Below is a small trained network, with its code and all its weights. Each question gives an input and a target symbol and asks what happens when units are switched off, that is, made to give their printed mean instead of their output.

import numpy as np


def w(rows, s, z=0):
    codes = np.array(rows[::2]) - 128.0
    scale = np.full(codes.shape[1], s)
    scale[-1] = z or s
    return codes * scale


def norm(h):
    return h / np.sqrt((h * h).mean(-1, keepdims=True) + 1e-5)


def f(y):
    return y / 2 * (1 + np.tanh(0.7978845608 * (y + 0.044715 * y**3)))


def softmax(a):
    e = np.exp(a - a.max(-1, keepdims=True))
    return e / e.sum(-1, keepdims=True)


def log_softmax(a):
    a = a - a.max(-1, keepdims=True)
    return a - np.log(np.exp(a).sum(-1, keepdims=True))


def net(x, mask):
    ids = ['αγδεζηθλξσφψ'.index(c) for c in x.split()]
    T = len(ids)
    res = E[ids] + P[:T]
    r = norm(res)
    for j in range(2):
        rows = slice(3 * j, 3 * j + 3)
        q, k, v = (r @ M[0][rows].T for M in (Q, K, V))
        z = softmax(np.where(np.tri(T) > 0, q @ k.T / 3**0.5, -1e9)) @ v
        o = O[0][rows]
        res = res + np.where(mask[j], z, o[:, -1]) @ o[:, :-1]
    y = f(norm(res) @ A[0][:, :-1].T + A[0][:, -1])
    res = res + np.where(mask[2:6], y, B[0][:, -1]) @ B[0][:, :-1]
    return log_softmax(norm(res)[-1] @ U[:, :-1].T + U[:, -1])


Q, K, V, O, A, B = {}, {}, {}, {}, {}, {}
E = w([
[142,179,95,108,78],'α',
[146,181,92,109,79],'γ',
[187,156,69,94,80],'δ',
[105,209,55,131,133],'ε',
[130,189,94,119,79],'ζ',
[125,194,99,119,72],'η',
[124,191,44,118,121],'θ',
[90,215,95,150,107],'λ',
[89,193,69,215,145],'ξ',
[147,80,39,152,252],'σ',
[70,121,247,174,109],'φ',
[61,177,200,109,169],'ψ',
],0.011)
P = w([
[243,240,181,213,156],'0',
[138,181,100,160,59],'1',
[182,183,139,158,157],'2',
[93,147,105,144,65],'3',
[140,146,140,126,171],'4',
[47,110,95,123,79],'5',
[100,124,144,88,176],'6',
[2,76,88,96,83],'7',
],0.0099)
Q[0] = w([
[122,191,56,67,105],'head 0',
[51,42,32,197,1],'head 0',
[159,111,211,165,130],'head 0',
[129,78,126,107,93],'head 1',
[87,151,139,136,113],'head 1',
[92,147,79,156,126],'head 1',
],0.025)
K[0] = w([
[106,125,149,29,149],'head 0',
[24,4,145,129,145],'head 0',
[173,155,127,203,95],'head 0',
[105,108,119,102,132],'head 1',
[86,134,137,108,140],'head 1',
[57,134,83,157,149],'head 1',
],0.029)
V[0] = w([
[143,104,217,190,155],'head 0',
[171,122,62,86,254],'head 0',
[106,40,65,186,134],'head 0',
[128,130,157,34,144],'head 1',
[209,60,55,70,20],'head 1',
[101,232,94,22,200],'head 1',
],0.021)
O[0] = w([
[75,6,79,185,62,10],'head 0',
[179,6,194,25,123,128],'head 0',
[74,133,175,111,25,42],'head 0',
[101,128,50,171,169,29],'head 1',
[9,121,88,95,32,86],'head 1',
[244,110,87,157,93,246],'head 1',
],0.014,0.012)
A[0] = w([
[160,51,110,175,253,149],'neuron 0',
[53,85,130,217,51,74],'neuron 1',
[129,157,67,117,80,1],'neuron 2',
[41,137,85,59,181,61],'neuron 3',
],0.041,0.0038)
B[0] = w([
[148,69,12,199,180,252],'neuron 0',
[145,101,255,178,63,157],'neuron 1',
[119,80,107,135,82,159],'neuron 2',
[54,148,136,114,213,135],'neuron 3',
],0.049,0.026)
U = w([
[143,58,77,186,156,215],'α',
[230,120,100,105,137,72],'γ',
[157,63,169,50,135,221],'δ',
[138,227,189,119,210,203],'ε',
[105,86,213,189,107,219],'ζ',
[127,119,135,128,117,35],'η',
[133,132,129,130,130,1],'θ',
[151,184,111,151,98,12],'λ',
[37,145,123,106,154,190],'ξ',
[149,132,62,110,8,23],'σ',
[94,152,114,121,119,113],'φ',
[90,146,118,117,123,120],'ψ',
],0.011,0.0038)

Each question gives the input, a string of symbols that net reads in full, and the target symbol t.
The units are the heads (3 rows each of Q, K, V and O) and the neurons (one row each of A and B). Each row of codes is followed by its name. A weight is (code - 128) times the scale printed after its matrix; where a second scale follows, it is the last column's (O, A, B and U).
mask holds one flag per unit, heads first, then neurons. A switched-off unit (its flag False) gives its mean, the last column of its rows in O or B, instead of its output. The means were averaged over made-up inputs and are rounded, as every weight is.
A unit's drop is (log p(t) with every unit on - log p(t) with that unit switched off) / (log p(t) with every unit on - log p(t) with every unit switched off).
The circuit of an input: a set's keep is (log p(t) with only the set's units on - log p(t) with every unit switched off) / (log p(t) with every unit on - log p(t) with every unit switched off). Starting from all 6 units, units are removed one at a time, each time the one whose removal leaves the highest keep (on an exact tie, the one counted first), for as long as the keep stays at least 0.8.
units of the circuit, in order: the units of the circuit, biggest drop first
top k neurons: the k neurons with the biggest drops, biggest first
which heads matter: for each layer, one digit per head in row order, 1 if its drop is at least 0.15 and else 0, layers parted by /
drop of u: that unit's drop, to one decimal
input δ δ η δ σ λ, target δ: which heads matter	10
input σ δ φ δ δ γ, target ξ: which heads matter	01
input λ ξ ψ θ σ η, target δ: which heads matter	10
input δ δ φ φ, target ζ: top 2 neurons	(neuron 1; neuron 0)
input σ φ θ δ η δ δ ξ, target ε: which heads matter	11
input θ θ σ σ σ α, target δ: units of the circuit, in order	(head 0; neuron 0)
input φ δ λ δ θ γ, target σ: units of the circuit, in order	(head 1; neuron 0)
input ψ ψ δ θ ξ δ δ δ, target ξ: which heads matter	01
input θ ξ ζ θ α ξ δ γ, target ε: units of the circuit, in order	(neuron 0; head 0)
input δ δ φ α θ ξ θ η, target ε: top neuron	(neuron 0)
input λ δ θ δ θ η, target σ: top 2 neurons	(neuron 2; neuron 0)
input θ δ γ α, target ξ: units of the circuit, in order	(head 1; neuron 3; neuron 0)
input δ δ σ θ φ δ, target ζ: units of the circuit, in order	(head 0; neuron 1)
input θ ξ ψ α θ δ σ ζ, target δ: units of the circuit, in order	(head 0; neuron 0)
input ε ξ θ δ δ γ, target ξ: units of the circuit, in order	(head 1; neuron 0; neuron 3)
input σ σ δ α, target δ: units of the circuit, in order	(neuron 0; head 0)
input η δ δ δ, target ξ: units of the circuit, in order	(head 1; neuron 3)
input ξ δ θ γ, target σ: units of the circuit, in order	(head 1; neuron 0; neuron 1)
input α γ δ α δ δ δ, target ε: top 2 neurons	(neuron 0; neuron 2)
input ξ λ θ δ δ, target γ: top 2 neurons	(neuron 0; neuron 2)
input δ ξ θ δ θ, target γ: units of the circuit, in order	(head 0; neuron 0; head 1)
input θ ψ ζ δ θ δ δ σ, target δ: drop of neuron 0	0.7
